Each row has a class, written after it.
9, -23, -2, 15, -25, -10, -12, 17, 1, -4, 16, -10, 29, 23, -5, 23, -10, -36, 4, 16, 41, -8, 24, -55, 4, -14, 5, -28, -40, -1, -14, 3  K
-4, -5, -32, -11, -24, 11, -22, 49, 1, 21, -46, 1, 40, 44, -21, 27, 18, 27, 32, 9, 21, -5, 1, -12, 16, -14, 5, 2, -12, -14, -17, -12  Q
-21, -25, -6, -17, -16, 4, -34, 6, 19, 1, -11, -21, 20, -4, 8, 34, -10, -38, -14, 3, 26, -38, 29, -38, 25, -11, -13, -42, -45, -22, 16, 17  G
-42, -23, 9, -4, -26, -34, 46, 29, 3, -47, 14, 19, 23, -15, -12, 13, 14, -3, 9, -18, 23, -49, -32, 7, 32, -33, 41, -9, -12, 23, 9, -12  P
2, -9, 62, 17, 30, 23, -20, -23, -25, 28, -114, -16, -9, -9, -23, 33, 5, -38, -9, 22, 29, -1, 0, -6, -12, -21, -23, -16, -8, 0, 22, 25  J
34, -31, -32, 49, 25, 13, -1, -9, 5, -9, 9, -11, -14, -19, 0, 19, -23, -14, -32, 37, -20, 88, 4, 19, 29, 27, 23, 54, 12, -13, -34, 48  R
-36, -3, 7, -3, -47, -3, -40, 66, -17, -21, 22, -36, 20, -2, -11, 0, -16, 4, 37, 1, 47, -20, -8, -76, 26, -40, -4, -19, -16, 0, -1, 3  T
-58, -8, -12, -32, -32, 21, -34, 29, -4, -21, 49, -33, 6, -16, -37, 5, 14, 23, 20, 9, 5, -11, -16, -3, -5, -22, 4, -6, -15, -5, -2, -20  D
17, -9, 10, 8, -5, -8, -2, 2, -10, -5, -29, -19, -4, 17, -24, 11, 10, 7, -7, 18, 12, 12, 1, 5, 25, -15, -15, 49, 14, 23, -8, 12  J
-2, -30, 15, 35, 15, 12, -13, 18, -20, -11, -4, -2, -4, -19, -6, 29, -15, -11, -19, 11, 26, 59, -8, -2, 18, 6, 12, -4, -5, -8, -8, 23  K
-28, -6, -9, -1, 31, 9, -25, -31, -2, 24, 1, -22, 0, -5, 6, -13, -9, -9, 7, 44, -12, -3, 10, 3, -20, 0, -7, -44, 11, -13, 0, -6  D
-40, -5, -29, -12, -40, -21, -22, 48, -8, -13, 32, 5, 43, -13, 0, 4, 7, 25, 29, -20, 25, 14, -11, -21, 33, -3, 38, -19, -20, -12, 20, 11  M
31, 11, 0, -1, 18, -19, 44, -24, 1, 14, 18, 35, -6, 19, 27, -36, -3, 4, -13, 9, -32, 17, -33, 42, -13, -17, 3, 9, 16, 45, -24, 4  T
-34, -18, -55, 36, -4, -7, -14, 39, -15, -4, 28, 18, 21, 0, -5, 18, -10, -3, 19, 12, 14, 31, 1, -33, 55, -5, 18, -21, 27, -9, -7, -5  P
-17, 16, -3, -3, -11, 24, 4, -17, -37, 18, -33, -15, -8, 25, -27, 2, -4, -7, -11, -3, 21, 5, 8, -5, -1, -35, -55, -6, -17, 9, 0, -14  B
2, 3, -20, -40, -19, -28, 13, 38, 11, -2, 59, 34, 50, 5, 16, -26, 23, 13, 10, -32, 0, -17, 0, 20, 3, -3, 40, -38, -25, 23, -15, -5  B
-25, -23, -6, -14, -12, -31, -30, -44, 2, -15, 19, -46, 30, 6, 1, 12, 6, -54, 11, 17, 19, -12, 1, -22, 10, -38, 29, 7, -32, 12, 18, 11  S
26, -17, 4, -4, -4, 1, 18, -26, 1, 10, -41, -1, -10, 22, -6, 47, 22, -31, -27, 18, 27, 2, -25, 14, 1, -31, -30, 32, -11, -2, -11, -10  Q
-23, 20, -37, -21, 15, 8, -3, -33, 22, 44, -20, 21, 35, 24, 21, -32, 3, -6, 25, 9, -37, -14, 23, 22, -28, -18, 21, -43, -1, 17, 11, 19  T
12, 1, 37, 0, -4, -26, 37, -19, -21, -14, -67, 9, -20, 6, -6, 5, 33, -23, -2, -5, 23, 28, -44, 23, 2, -28, -2, 29, 0, 24, -6, -25  S
-19, -23, -26, 24, 9, 8, 18, -8, -2, 10, 0, 7, -19, 16, 27, 12, -13, -17, -25, 11, 7, 63, -32, 16, 46, 4, -5, 21, 15, -14, -14, 13  G
20, -5, -23, 13, 5, -31, -17, 27, -10, -16, 30, -5, 14, -4, 3, -1, 2, 12, -3, 11, -5, 22, 10, -8, -12, -4, 11, 22, -6, 28, -3, 11  M
-17, -9, 10, 4, -2, -3, -13, -14, -14, 6, 2, -12, 3, -17, -1, 20, 11, -9, 0, 1, 11, -1, -25, -7, 7, -25, 8, -9, -11, 16, 2, 6  J
-12, -13, -5, 19, 2, 38, -17, -24, -27, 4, 37, -9, -5, -40, -14, 11, 21, -31, 25, 12, -40, 10, 20, 24, -6, -40, 29, 10, 21, -6, 16, 0  K
-27, 0, 10, 5, 20, -25, 64, -63, 26, -23, -39, 6, -21, 4, 35, -10, 14, -31, -22, 1, 12, -29, -1, 32, -32, -12, 25, -27, 5, 16, -1, -16  P
1, -23, 1, 3, 13, 58, -33, -33, -18, 9, -2, -50, -10, -20, -5, 41, 4, -43, -24, 49, -5, -5, 11, -6, 34, -30, -44, 19, 12, -5, 3, 0  J
-11, -18, -15, -8, -20, 16, -31, -2, -13, -8, 50, -21, 35, -29, 0, 28, 19, -25, 27, 3, -19, -34, 16, -15, 30, -33, 43, 4, -15, 0, 24, 4  K
52, 22, 6, 2, -8, -15, -5, 35, -14, 7, 12, 50, 5, -4, 1, 6, 13, 22, -12, -31, 0, 60, -26, 2, 6, 44, 9, 27, 0, 4, 13, 32  M
19, -29, 14, 10, 5, -9, 1, -16, -11, 7, -44, -7, -7, -4, -28, 29, -2, -13, -25, 33, 12, 1, -4, 15, 30, -19, -28, 15, 9, 10, -2, 4  J
-16, 11, 8, 1, -13, 9, -25, -9, -29, -4, -33, 13, 1, 4, -10, 27, 14, -17, 16, -29, 17, -7, -24, -14, -5, -33, 24, -1, -14, -3, 24, -6  P
36, -5, -18, -6, -17, -11, -7, 36, 8, 14, 21, 10, 35, 28, -5, 32, 18, 0, 4, 1, 16, -5, 3, -30, 2, -12, -4, 0, -31, 16, -30, 4  Q
36, 3, 32, 0, -20, 9, -11, -18, -32, -5, -20, -19, 4, -8, -11, 10, -5, -22, -2, 12, 1, -38, 35, -14, 3, -15, -14, -8, -8, -7, 26, -8  M
34, 18, -4, -4, 16, -5, 18, 5, 18, 42, -33, 39, -1, 33, 11, -34, 16, 48, 29, -12, -34, -9, -37, 48, -57, 5, 8, 22, 7, 2, -22, 3  Q
-30, -8, -17, 3, 24, 12, 23, -15, -6, 20, -11, 0, 20, 2, -11, 17, 36, -5, 18, 18, -26, -4, -20, 45, -4, -51, 12, 33, 14, 26, 6, 10  Q
-53, 18, -19, -30, -58, -15, 22, 16, 11, -4, 69, 9, 21, -6, -9, -20, 33, -9, 31, -37, 20, -4, -4, -7, 11, -7, 37, -22, -2, -8, 14, -1  B
0, -1, -12, -6, -27, -8, -10, 8, -2, 9, 25, -6, 14, 11, -4, 14, -1, -13, 7, -3, -3, -23, 14, -35, 28, -15, -4, -12, -23, 6, 1, 7  G
35, -5, 26, -8, 1, 41, -22, -31, -13, -6, -36, -44, -17, -13, -24, 54, 11, -25, -44, 23, 0, -23, 29, -8, 14, -14, -48, 29, -14, 20, 5, 7  J
16, -13, 8, -5, 12, -7, -24, -17, -39, -2, -44, -20, 2, -5, 8, 29, 18, -31, -7, 24, 20, -7, 24, -16, 25, -42, -25, -15, -1, 8, -1, -30  D
3, 23, 5, 5, 20, 24, 14, 4, -2, 28, -20, 24, 18, 38, 1, -8, 11, -17, 1, 16, 2, 60, -37, 1, -5, 31, 1, -11, 2, 14, -17, 1  S
-14, -12, -29, -28, 9, 32, -6, -10, 9, 36, 22, -11, 2, -22, -18, -4, 13, -4, 1, 29, -34, 26, -9, 41, 10, 1, 3, 19, 7, -12, 0, 22  B
14, 18, 53, 2, 16, 21, 11, 38, -27, 26, -82, 30, 7, 9, -11, 11, 18, 38, 19, -28, 6, -11, -56, 20, -29, -13, 1, -2, -17, 10, -4, 4  Q
-2, 14, 15, 1, -3, 4, -3, 12, 0, 8, -36, -13, -12, 14, -7, -1, -1, 2, -1, 3, 5, -13, 19, -20, 9, 4, -24, -8, 1, 0, 4, 9  G
-20, -10, -27, 4, -3, 5, -50, 8, -38, 5, 4, -27, 16, 0, -17, 35, -2, -7, 4, 31, 19, 27, 13, -41, 59, -12, -23, -7, 12, -10, 8, -9  D
-6, -13, 22, 3, 19, 9, -30, -15, -28, 19, -62, -16, -10, 1, 6, 6, -8, -4, 13, 12, 6, -10, -38, -3, -17, -23, -11, 11, -17, -12, 9, -3  D
-14, 0, 30, 6, 11, 32, 34, -16, 0, 13, -68, 12, -7, 14, -22, -11, 0, -14, 14, 14, -9, -44, -8, 23, -37, -30, -1, -15, -10, 6, 0, -6  P
10, 17, -8, 4, 39, 9, 23, -27, 19, 12, -36, 13, 3, 17, -2, -42, -7, 20, -18, 26, -21, 22, 14, 53, -27, 11, -14, -14, 4, 7, -21, 21  R
-17, 20, 55, -31, 6, 35, 6, -5, 24, -3, 15, -5, -11, -48, -10, -12, 22, -2, -10, 5, -12, 17, -14, 39, -48, 49, 38, -20, 6, -21, 34, 38  M
-9, -6, 0, 17, 4, -17, 25, 30, -6, -8, -14, 17, 4, 9, 7, -1, -1, 19, 1, -5, 13, 28, -15, 0, 15, 21, 13, 3, 4, 11, -16, 3  D
20, -11, 30, 20, 12, 15, 10, -49, -35, 7, -50, -27, -21, -4, 0, 26, 2, -35, -26, 33, 11, -19, 8, -2, 26, -38, -46, -2, 13, 14, -4, -22  J
-51, -2, -27, 4, -6, 14, 55, -16, 7, -9, 23, 26, 4, 24, 14, -19, 12, -17, 1, 11, 13, 7, -26, 27, 37, -18, 0, -11, 36, -6, -5, -22  P
-61, 2, -2, 4, 10, 12, 29, -20, 16, -9, -4, 1, -21, -18, -4, -30, 3, 15, 19, 1, -21, -26, -22, 41, -29, -13, 24, -11, 22, -7, 10, -4  P
-11, 0, -14, 10, -18, 17, -42, 12, -13, 8, 33, -21, -10, -21, -28, 15, 4, 22, 20, 7, -3, 69, 6, -15, 16, 17, 30, 18, 11, -22, -2, 27  K
-10, -17, 5, -14, 23, 13, 9, -8, 3, 10, 14, 18, 15, -19, 4, -8, 22, -19, 14, 27, -23, 6, -21, 41, 7, -18, 50, -17, 19, 1, -4, 7  P
6, -9, 2, -13, -4, 18, 1, -29, 5, 4, -13, -15, 32, 7, 3, 18, 22, -60, 1, 20, -1, 19, 30, 1, 38, -1, 21, 7, -5, 1, 11, 20  S
-40, -26, -17, 10, -10, -17, -8, 18, -16, -9, 0, -20, 40, -2, -22, 25, -1, -17, 21, 27, 14, -23, 32, -32, 35, -26, 16, -24, -9, 12, 8, -4  D
29, 12, 18, -20, -10, -2, -5, 11, -14, -23, 22, 11, 2, -8, -42, 5, 14, 18, -15, -24, -23, 3, -16, 26, -16, -10, -15, 31, -25, 43, -4, -3  S
-21, -45, -21, 51, 2, -2, 17, 1, 6, 10, -30, -14, -6, -10, -12, 57, -7, -25, -4, 24, 20, 46, -9, -9, 26, -2, 18, 37, 5, -22, -7, 37  Q
-45, -15, 6, 4, -10, 21, -15, 38, 17, -6, -60, -23, 22, 17, -17, 17, -6, -9, 11, 16, 45, 8, 35, -31, 7, 28, 11, -28, -13, -30, 5, 18  D
17, -9, 26, 12, 6, -31, 33, -23, -24, 0, -23, 18, 15, 29, 16, -10, 2, -33, -11, 9, 28, 8, -29, 13, -1, -34, -7, 18, -12, 22, 17, 11  M
2, -2, -35, 1, -19, 5, -19, 34, -6, -10, 23, -12, 7, -7, -17, 34, 12, 14, -16, 11, 13, 73, 9, -18, 13, 13, 7, 19, -20, 10, -14, 15  M
1, -6, -8, -15, -7, -2, -27, -27, 15, 7, -10, -2, 12, 5, 16, -7, -24, -14, 0, -6, -11, -33, 7, 6, -20, -17, 9, -12, -21, -3, 19, 22  T
24, 5, 2, 5, -5, -18, 26, -9, -29, -4, -12, 13, 13, 30, -4, 4, 31, -16, -1, 17, 20, 63, -51, 13, 24, -41, 27, 34, -12, 30, -36, -5  R
-20, -3, -13, 24, -6, -35, 27, 2, -12, -3, -44, 16, 9, 45, 7, 16, -5, -6, -8, -1, 43, 25, -20, -22, 20, 4, -6, -1, -8, 12, -5, -10  D
-40, 12, -15, -18, -12, 38, -53, -2, -35, 3, -7, -13, -7, 17, -26, 6, 1, 20, 3, -1, 16, 22, -12, 7, 14, -15, -39, 0, 12, -28, 18, -23  D
-61, -6, -23, -5, -58, 15, 9, 14, 15, -13, 31, -34, -5, 7, -24, 25, 10, -32, 3, 5, 35, -4, 24, -49, 45, -22, -29, -4, -12, -18, 5, 3  G
-36, 8, 12, 0, 33, 25, 16, -21, 4, 18, -8, 2, -2, -3, 26, -33, 14, -10, 16, 11, -14, 15, -8, 28, -20, 7, 10, -9, 25, -8, 10, 16  D
-63, -6, 14, 39, 7, 10, 71, -33, 7, -10, -18, 14, -14, 6, 14, -29, -22, -18, -5, 20, 20, -27, -1, 27, -11, 3, -10, -74, 32, -21, 5, -40  K
-43, -3, -18, 2, -7, -1, 19, 22, 26, -19, -24, -10, 45, 25, -1, 15, 3, -34, -3, 24, 35, -11, 23, -31, 33, 25, 1, -44, -5, 6, 3, -13  S
40, 13, 36, -31, 19, 10, -27, 29, -25, 13, -11, 14, 29, 22, -23, -29, 6, 28, 17, 8, -25, -10, -48, 27, -20, -12, -6, 8, -18, 35, -12, -11  S
3, -9, 37, 5, 14, 11, 0, 21, 17, 20, -71, 1, -9, -12, 3, 10, -21, -11, -15, 17, 18, -24, 23, -21, 2, 35, -23, -74, -12, -30, -1, 11  G
